Moves between states:
dt: λ>fm, α>hz, τ>lf, γ>cl
ft: λ>dg, α>nt, τ>jg, γ>zl
nj: λ>zh, α>ft, τ>jh, γ>nt
mr: λ>fr, α>td, τ>nr, γ>pc
qp: λ>gf, α>ms, τ>ds, γ>bz
fh: λ>hj, α>pf, τ>fq, γ>cp
jb: λ>cc, α>zn, τ>pz, γ>zj
jl: λ>hf, α>sq, τ>sd, γ>gf
pc: λ>sd, α>pr, τ>jd, γ>ds
zc: λ>zl, α>hb, τ>fs, γ>fq
pz: λ>jb, α>ph, τ>lz, γ>fd
bl: λ>lf, α>zh, τ>hc, γ>dg
jt: λ>gp, α>jb, τ>bm, γ>zn
bn: λ>tq, α>jl, τ>cd, γ>sq
fz: λ>gs, α>gp, τ>cq, γ>cc
gl: λ>jg, α>cz, τ>fl, γ>fs
hc: λ>bl, α>nj, τ>cp, γ>ft
hf: λ>fq, α>sn, τ>jl, γ>rp
fd: λ>zj, α>bl, τ>tr, γ>zh
sn: λ>cm, α>rp, τ>sq, γ>br
br: λ>hg, α>fl, τ>zt, γ>qs
fs: λ>zc, α>tq, τ>tt, γ>hf
bm: λ>jt, α>pz, τ>sc, γ>ph
gd: λ>ds, α>ns, τ>hz, γ>fz
dc: λ>ms, α>gs, τ>ns, γ>ld
dl: λ>lt, α>mr, τ>ld, γ>td
rp: λ>mn, α>br, τ>gf, γ>fl
dq: λ>cl, α>jj, τ>dg, γ>bm
gf: λ>rp, α>zt, τ>qp, γ>cn
cq: λ>fz, α>jt, τ>jj, γ>jb
jj: λ>cq, α>bm, τ>lc, γ>pz
hz: λ>gd, α>cl, τ>jz, γ>cq
pf: λ>tr, α>cp, τ>cm, γ>jh
hb: λ>nb, α>fq, τ>tq, γ>cm
tr: λ>fd, α>hc, τ>pf, γ>nj
nt: λ>lc, α>zl, τ>qz, γ>nb
zn: λ>qd, α>zj, τ>ph, γ>lf
gs: λ>bz, α>ld, τ>fz, γ>nr
qs: λ>cz, α>tt, τ>lt, γ>bn
fl: λ>gl, α>qs, τ>cn, γ>tt
nb: λ>lz, α>fh, τ>hb, γ>pf
jd: λ>pc, α>fm, τ>qn, γ>gd
hj: λ>ph, α>tr, τ>fh, γ>hc
hg: λ>jh, α>gl, τ>br, γ>cz
cm: λ>pf, α>mn, τ>sn, γ>hg
sd: λ>jl, α>jm, τ>pc, γ>qp
fq: λ>fh, α>cm, τ>hf, γ>mn
jm: λ>sq, α>qp, τ>pr, γ>ms
lf: λ>dt, α>jz, τ>bl, γ>dq
ds: λ>qp, α>dc, τ>gd, γ>gs
zl: λ>sc, α>nb, τ>zc, γ>fh
lz: λ>pz, α>hj, τ>nb, γ>tr
ms: λ>zt, α>bz, τ>dc, γ>dl
lt: λ>qs, α>fr, τ>dl, γ>cd
pr: λ>jm, α>ds, τ>fm, γ>dc
sq: λ>sn, α>gf, τ>jm, γ>zt
nr: λ>mr, α>cr, τ>cc, γ>jd
sc: λ>bm, α>lz, τ>zl, γ>hj
jg: λ>ft, α>qz, τ>gl, γ>zc
zt: λ>br, α>cn, τ>ms, γ>lt
qn: λ>jd, α>dt, τ>zj, γ>hz
td: λ>cd, α>pc, τ>cr, γ>pr
cr: λ>td, α>jd, τ>qd, γ>fm
cc: λ>nr, α>qd, τ>jb, γ>qn
tt: λ>fs, α>bn, τ>fr, γ>jl
ld: λ>dl, α>nr, τ>gp, γ>cr
jh: λ>nj, α>jg, τ>hg, γ>qz
cl: λ>ns, α>cq, τ>dq, γ>jt
lc: λ>jj, α>sc, τ>nt, γ>lz
gp: λ>ld, α>cc, τ>jt, γ>qd
cp: λ>hc, α>jh, τ>mn, γ>jg
fm: λ>pr, α>gd, τ>dt, γ>ns
cz: λ>qz, α>fs, τ>qs, γ>tq
cn: λ>fl, α>lt, τ>bz, γ>fr
qd: λ>cr, α>qn, τ>zn, γ>dt
fr: λ>tt, α>cd, τ>mr, γ>sd
jz: λ>hz, α>dq, τ>zh, γ>jj
tq: λ>hb, α>hf, τ>bn, γ>sn
ph: λ>zn, α>fd, τ>hj, γ>bl
cd: λ>bn, α>sd, τ>td, γ>jm
qz: λ>nt, α>zc, τ>cz, γ>hb
ns: λ>dc, α>fz, τ>cl, γ>gp
bz: λ>cn, α>dl, τ>gs, γ>mr
zh: λ>jz, α>dg, τ>nj, γ>lc
dg: λ>dq, α>lc, τ>ft, γ>sc
mn: λ>cp, α>hg, τ>rp, γ>gl
zj: λ>qn, α>lf, τ>fd, γ>jz

Here are some states, each with a row of numbers. One shown again gets a slightly different row.
tt: [-11.6,5.3,13.4,26.4,4.9,13.6,-12.0,-2.9,-3.9,-21.1,1.6,7.5,-5.2,-9.1,-0.5,-5.6,2.9,-31.5,-9.2,5.1,4.0,-8.9,14.4,6.9,6.9,-0.2,-4.0,-11.6,-3.4,-9.5,1.6]
cc: [11.1,-7.8,-4.6,-32.6,13.2,8.1,-1.0,10.5,8.2,1.3,-0.7,1.4,9.3,16.6,-11.6,-4.6,-7.1,4.1,-8.3,21.9,1.1,6.2,-16.9,13.2,-8.9,0.2,-1.9,8.3,16.8,4.0,-1.5]
bn: [-14.2,-2.4,9.5,21.2,7.8,9.8,-12.3,-5.7,-3.5,-26.4,7.5,4.2,-9.2,-7.6,-6.4,-10.4,-2.5,-33.0,-9.4,5.9,2.1,-8.6,10.3,5.1,7.1,-4.2,-0.4,-3.3,-0.7,-6.4,2.8]
lt: [-9.2,-24.3,4.9,1.7,5.7,-8.7,12.3,-11.8,-10.8,-22.3,6.0,-9.6,-14.4,8.7,8.7,-11.3,-3.3,-10.4,-4.1,-11.6,13.4,5.5,-19.2,2.8,8.7,-6.1,-0.2,-22.3,8.0,7.0,6.7]
pr: [10.0,-10.2,17.6,-8.3,7.7,-1.4,7.7,-1.0,7.8,-22.1,14.1,5.4,2.6,7.2,-1.6,-8.5,-10.7,-7.8,5.6,5.0,-0.3,7.3,-1.0,24.9,-14.3,1.4,10.0,-10.4,22.0,5.1,0.3]
jm: [-0.8,-5.8,5.0,14.1,11.9,2.6,13.2,2.8,-14.1,-10.0,-18.1,-2.1,-8.5,9.0,14.6,-5.9,6.2,-7.5,-6.7,10.4,14.8,8.4,-23.5,6.7,9.1,7.9,2.2,-29.0,-3.4,-8.4,1.7]
ld: [6.8,-4.3,-4.0,3.0,6.5,-6.9,11.1,-0.7,7.8,-14.9,9.2,4.2,6.4,6.8,9.4,-8.9,11.8,19.4,4.2,-12.2,9.0,4.4,-15.0,23.1,-16.7,-11.1,5.3,-23.4,13.1,-3.0,-2.8]
qz: [-18.4,10.5,-10.6,20.9,-7.5,2.5,-12.2,-3.4,-11.9,5.8,-8.8,-7.5,-9.3,-13.7,0.3,5.7,15.1,-3.0,-3.1,-10.5,0.2,-14.4,6.2,-21.5,13.5,-6.1,-10.9,3.4,-19.9,-5.2,3.3]

In each set, the symbols that take the first to the second take the third to the fourth, perhaps in another order. Give the fourth.
Answer with the state's name.
[2.5,9.0,-19.3,6.0,14.8,2.7,4.4,7.0,4.6,-4.7,-4.2,0.8,7.8,7.7,4.2,-9.3,24.7,17.2,-8.0,3.2,12.6,-2.3,-18.7,21.4,-13.2,-9.5,-3.6,-14.3,2.4,-10.1,-2.6]
: [2.4,3.3,-16.7,-10.6,19.7,13.2,-8.9,12.1,5.6,1.2,-8.7,4.1,8.5,14.2,-9.3,-6.8,8.7,2.4,-15.8,22.9,7.7,1.6,-22.4,20.3,-11.4,-3.8,-4.6,-0.2,7.4,-8.1,-3.8]
:: [10.1,-10.8,14.0,-7.2,6.2,-1.4,9.0,-4.3,6.3,-21.2,19.5,8.9,6.0,7.9,1.6,-11.6,-5.7,-3.0,6.7,-2.9,0.7,9.8,-5.7,23.3,-14.5,-4.9,9.7,-14.7,19.8,6.0,-2.4]
: ld

[10.6,-14.7,10.6,-5.1,7.0,-2.3,9.6,-2.8,11.8,-21.6,17.7,6.8,2.7,10.3,1.3,-11.8,-4.4,-3.1,5.5,-3.1,0.5,6.6,-3.2,23.6,-14.3,-7.9,11.4,-14.9,18.3,5.2,-3.1]
: [10.8,-6.9,3.6,-1.8,6.3,-8.8,13.4,-5.1,11.1,-18.9,13.6,4.2,3.1,6.3,10.8,-10.4,4.1,11.5,6.5,-13.5,5.7,10.0,-11.6,24.4,-17.2,-10.5,8.9,-21.5,15.7,-2.4,-3.6]
:: [-11.1,8.0,12.9,31.9,5.2,8.3,-9.9,-2.3,-8.5,-18.5,-3.7,6.9,-7.5,-10.8,4.5,-4.9,5.3,-24.9,-7.0,3.8,2.9,-9.2,11.1,5.7,7.8,0.4,1.1,-12.5,-10.5,-11.1,0.2]
: bn

[7.5,-7.2,-11.7,-27.5,15.4,9.4,-5.3,11.2,9.5,0.5,-3.3,4.6,9.3,17.1,-13.0,-4.1,-1.5,-1.4,-10.1,23.8,2.9,4.9,-16.6,16.2,-7.4,-1.8,-0.9,9.3,16.6,-1.2,-2.3]
: [18.9,18.4,-7.6,2.2,-4.2,-3.2,2.9,9.8,8.5,14.6,-8.6,6.6,17.9,-3.3,10.0,2.5,11.4,28.8,6.8,3.4,-4.8,3.2,2.1,12.7,-20.9,3.4,2.3,0.3,-2.8,-11.9,-10.9]
:: [-8.7,9.9,14.1,35.7,0.7,8.0,-1.2,-1.1,-9.1,-15.2,-3.6,4.5,-10.3,-15.5,7.9,-4.3,4.3,-21.8,-3.0,0.3,2.3,-7.8,10.7,3.7,8.6,2.6,0.8,-13.8,-12.2,-12.2,1.4]
: lt

[-1.7,6.4,-21.6,1.0,17.1,9.0,-0.6,9.3,5.3,-3.6,-6.6,3.8,7.3,9.3,3.9,-11.1,20.5,9.9,-14.0,13.6,12.3,-0.4,-22.6,19.2,-14.1,-8.3,-3.2,-12.2,3.7,-12.7,-4.7]
: [21.0,-10.2,-0.7,-25.9,1.2,-7.7,11.6,5.9,10.0,11.1,2.0,-1.1,12.3,13.8,0.5,2.5,-11.4,16.5,4.5,8.0,-1.1,11.0,-11.3,8.7,-13.9,4.7,8.0,4.4,15.2,8.4,-4.3]
:: [-15.4,-10.8,10.8,5.1,7.2,6.8,-9.9,-7.7,-0.3,-26.4,13.5,1.0,-12.6,-0.8,-9.9,-12.0,-2.7,-28.3,-8.6,-3.2,1.6,-6.0,3.3,5.3,7.8,-8.2,-2.2,-4.8,9.0,1.3,7.1]
: jm

[-3.5,-12.9,5.0,14.4,10.9,-1.6,14.3,0.6,-12.8,-13.6,-12.0,-6.8,-11.0,7.5,15.2,-5.3,4.4,-6.1,-4.9,2.3,16.3,9.9,-24.0,6.2,8.2,3.9,0.5,-26.1,-2.4,-2.7,2.5]
: [8.0,0.2,11.7,10.4,13.1,13.8,1.3,10.0,-5.1,-11.5,-10.8,3.3,-0.1,6.4,3.7,-4.7,-2.9,-19.6,-10.9,25.3,9.4,6.9,-13.9,19.9,0.8,9.6,5.2,-16.3,1.1,-8.0,-0.1]
:: [-3.8,5.2,15.4,32.4,-4.2,-2.7,6.1,-3.1,-14.6,-9.0,-7.6,1.4,-9.7,-12.2,18.0,3.0,3.0,-11.4,6.2,-10.6,3.2,0.5,6.2,-5.3,9.2,10.9,3.2,-19.7,-14.9,-4.8,3.8]
: tt

[2.5,16.0,-6.5,-1.1,-7.9,2.4,-11.2,10.6,-3.2,26.2,-16.8,-3.1,5.1,-9.4,-1.8,15.2,-3.5,6.8,-0.5,13.2,-9.1,-5.4,14.5,-13.7,7.2,10.7,-2.7,23.5,-18.4,-3.8,-0.5]
: [1.7,12.6,2.6,-3.8,-9.1,6.3,-14.6,5.7,1.8,20.7,-7.8,0.3,0.8,-11.4,-8.6,10.9,-10.8,-5.4,3.1,13.2,-15.5,-5.0,21.6,-15.8,5.3,11.8,-3.3,27.1,-11.6,0.4,-1.1]
:: [-11.7,-22.4,9.1,1.4,7.7,-1.4,2.5,-15.1,-3.9,-26.3,13.5,-4.8,-14.5,4.5,-6.2,-12.2,-6.6,-19.6,-4.9,-9.2,5.8,2.8,-10.0,1.9,9.5,-11.0,-0.8,-15.4,12.3,8.0,9.5]
: lt

[2.8,2.9,10.4,-10.2,-14.4,-3.4,-6.9,-6.9,6.6,7.2,13.9,-0.3,1.7,-14.6,-9.2,9.1,-15.9,-3.6,11.0,-6.0,-13.9,-2.7,29.8,-15.4,4.3,3.9,2.2,23.2,-0.6,10.9,-1.5]
: [-21.5,5.9,-6.6,11.8,-0.2,8.7,-15.6,-1.5,-10.4,6.7,-8.4,-4.3,-11.6,-11.2,-8.8,4.2,2.5,-16.5,-9.5,0.5,-0.7,-10.9,5.1,-20.6,22.0,-1.8,-9.6,11.8,-15.4,-4.2,5.2]
:: [2.7,12.3,5.2,-6.3,-9.2,3.4,-11.9,3.1,3.5,15.2,1.8,0.6,5.2,-11.0,-8.6,10.1,-12.7,-7.6,5.2,7.9,-16.4,-4.1,28.3,-15.5,5.8,8.3,-0.4,29.5,-5.9,5.4,-2.8]
: qz

[-9.9,-12.2,10.3,-4.7,-3.9,3.7,-2.1,-9.2,-11.9,-1.2,-0.6,-8.8,-14.6,-2.1,-11.5,4.1,-19.4,-27.5,-2.9,2.5,-7.3,0.1,8.3,-23.5,22.0,3.8,-4.8,9.1,-2.6,10.6,7.3]
: [-1.7,-14.0,20.6,5.5,-9.6,-9.2,11.8,-10.8,-13.1,-3.5,-1.8,-8.4,-16.0,-4.5,7.6,7.1,-17.4,-15.4,8.5,-13.0,-3.1,5.6,3.8,-19.5,17.7,9.9,1.2,-4.6,-3.8,14.5,10.0]
:: [-6.1,-18.2,6.4,8.9,6.3,-8.4,15.5,-10.5,-12.1,-17.6,-1.3,-8.3,-14.8,9.9,12.4,-6.1,0.7,-4.7,-3.7,-11.2,16.1,10.0,-23.5,1.5,10.7,-4.3,0.9,-28.0,5.8,4.2,5.6]
: jm

[4.4,7.1,-18.0,-7.8,-10.4,-10.1,2.8,1.5,-5.5,28.8,-13.1,-8.8,1.9,-1.2,1.7,10.8,7.2,28.8,6.1,-10.0,0.2,1.9,-3.2,-20.0,2.1,-0.2,-2.3,9.7,-12.1,4.8,0.0]
: [1.6,9.4,-16.2,-17.9,0.2,4.7,-17.7,7.0,19.6,11.7,10.7,10.1,11.9,-5.6,-16.4,1.6,3.2,9.2,0.3,8.8,-9.6,-10.0,11.7,4.8,-14.2,-10.1,-2.1,22.3,8.1,-4.4,-6.2]
:: [9.2,-9.3,17.7,-6.6,7.5,0.3,5.0,-2.8,11.2,-20.0,16.0,6.6,4.3,6.8,1.0,-9.6,-9.2,-8.6,1.7,4.9,-1.8,8.1,-0.7,27.0,-13.3,-1.1,9.4,-11.1,20.4,3.9,-5.5]
: jm

[-3.2,-13.6,4.4,12.1,7.4,-4.5,17.2,-6.5,-14.3,-13.5,-5.5,-7.4,-10.9,11.4,16.3,-7.7,4.7,-3.8,-3.6,-6.2,15.0,12.3,-26.4,4.2,7.0,1.7,1.4,-30.1,1.3,2.2,7.6]
: [8.7,-7.1,18.2,-4.4,13.3,9.3,5.2,4.5,7.3,-18.5,5.8,9.8,5.2,5.3,-2.2,-9.3,-10.6,-21.2,-3.7,17.8,0.2,7.7,-2.0,26.9,-7.5,4.3,7.0,-8.7,14.0,-1.9,-1.8]
:: [6.7,-1.4,17.1,5.4,17.3,11.8,4.4,9.0,-3.1,-16.1,-10.8,7.8,2.2,9.8,0.2,-6.7,-7.4,-21.8,-9.0,26.7,4.5,7.7,-5.9,24.0,-1.5,10.9,4.3,-11.0,8.4,-9.2,-2.8]
: ld

[-14.4,9.9,-7.5,17.8,-13.8,-7.9,-4.3,-6.4,-6.6,5.6,1.1,-6.6,-9.2,-13.9,8.4,4.9,13.6,7.6,6.0,-25.9,0.1,-10.6,10.6,-24.0,11.5,-4.0,-5.9,1.5,-15.9,-3.9,2.5]
: [-19.3,10.9,-11.2,18.5,-10.3,0.6,-9.2,-2.3,-9.5,7.6,-6.8,-4.2,-10.5,-14.9,1.1,3.6,14.4,-3.5,-3.7,-9.3,1.3,-13.6,9.1,-26.6,14.7,-6.1,-12.3,2.5,-18.3,-6.1,1.9]
:: [-4.1,-13.7,3.1,11.0,6.9,-6.8,16.9,-5.4,-13.7,-13.5,-7.5,-7.8,-13.7,10.9,15.4,-5.1,5.6,-6.2,-4.5,-6.3,17.1,6.7,-24.8,3.5,6.2,0.8,0.4,-31.6,2.5,0.4,6.0]
: jm

[-8.6,5.4,-1.4,16.6,-15.5,-17.8,-2.2,-9.5,-3.8,5.2,7.2,-6.5,-5.7,-17.4,8.3,7.8,9.6,9.1,9.7,-26.7,-1.8,-8.6,13.4,-22.6,5.1,-6.8,-6.1,-1.4,-15.5,1.0,0.9]
: [-20.0,10.6,-9.8,20.2,-10.2,-7.2,-5.8,-2.6,-8.5,5.1,-2.0,-5.4,-8.8,-15.2,4.4,5.1,12.4,1.0,1.9,-18.6,1.6,-12.3,10.5,-24.1,14.5,-6.3,-9.0,0.5,-19.4,-7.4,3.1]
:: [1.3,0.6,-16.4,-18.0,16.3,10.3,-7.7,10.8,6.9,0.1,-3.0,3.1,9.1,14.7,-12.2,-5.3,2.8,-0.3,-12.0,24.0,6.8,0.1,-20.2,18.1,-10.4,-3.1,-3.5,5.7,11.1,-5.6,-1.7]
: cc

[-14.8,-15.5,13.5,1.3,9.1,7.1,-9.8,-9.9,-3.4,-26.8,15.4,2.1,-10.6,0.8,-8.5,-9.9,-5.0,-29.5,-7.8,-2.3,4.5,-6.3,2.0,4.8,9.3,-7.5,-1.0,-8.6,9.0,5.7,4.3]
: [1.4,-4.5,4.4,16.9,10.8,2.8,13.6,3.5,-13.8,-9.4,-16.5,-3.2,-9.0,9.9,15.9,-3.4,7.1,-7.0,-8.1,7.8,12.7,9.7,-23.7,13.0,3.7,7.5,2.6,-25.3,-4.1,-7.6,3.5]
:: [-0.8,-3.4,3.0,15.4,13.2,5.0,12.7,0.3,-19.0,-9.3,-19.1,-6.0,-6.3,6.9,12.0,-3.0,7.9,-7.1,-3.9,8.7,13.5,10.9,-23.7,11.0,5.1,7.8,1.0,-28.2,-2.6,-7.9,0.7]
: pr

[-13.2,-23.2,8.2,2.2,8.8,-1.1,2.5,-15.4,-3.6,-25.2,13.1,-2.5,-14.9,7.1,-1.3,-13.3,-7.0,-21.2,-3.7,-10.5,8.3,1.7,-4.7,2.2,9.8,-8.8,1.9,-15.1,11.5,6.6,6.5]
: [4.8,-0.5,11.4,8.3,15.5,11.3,3.5,9.9,-3.5,-13.9,-12.0,3.0,-1.2,6.9,3.2,-4.7,-2.0,-21.6,-10.4,26.9,4.5,5.2,-11.2,20.8,-1.6,12.5,3.8,-16.1,2.0,-13.1,-1.5]
:: [4.2,0.7,11.0,12.6,16.0,17.5,4.4,9.8,-6.5,-12.9,-12.4,7.7,1.4,7.5,4.9,-4.6,-1.7,-16.3,-8.4,26.0,4.0,4.8,-9.8,25.4,-0.6,11.0,3.4,-15.1,1.7,-10.6,-2.8]
: ld

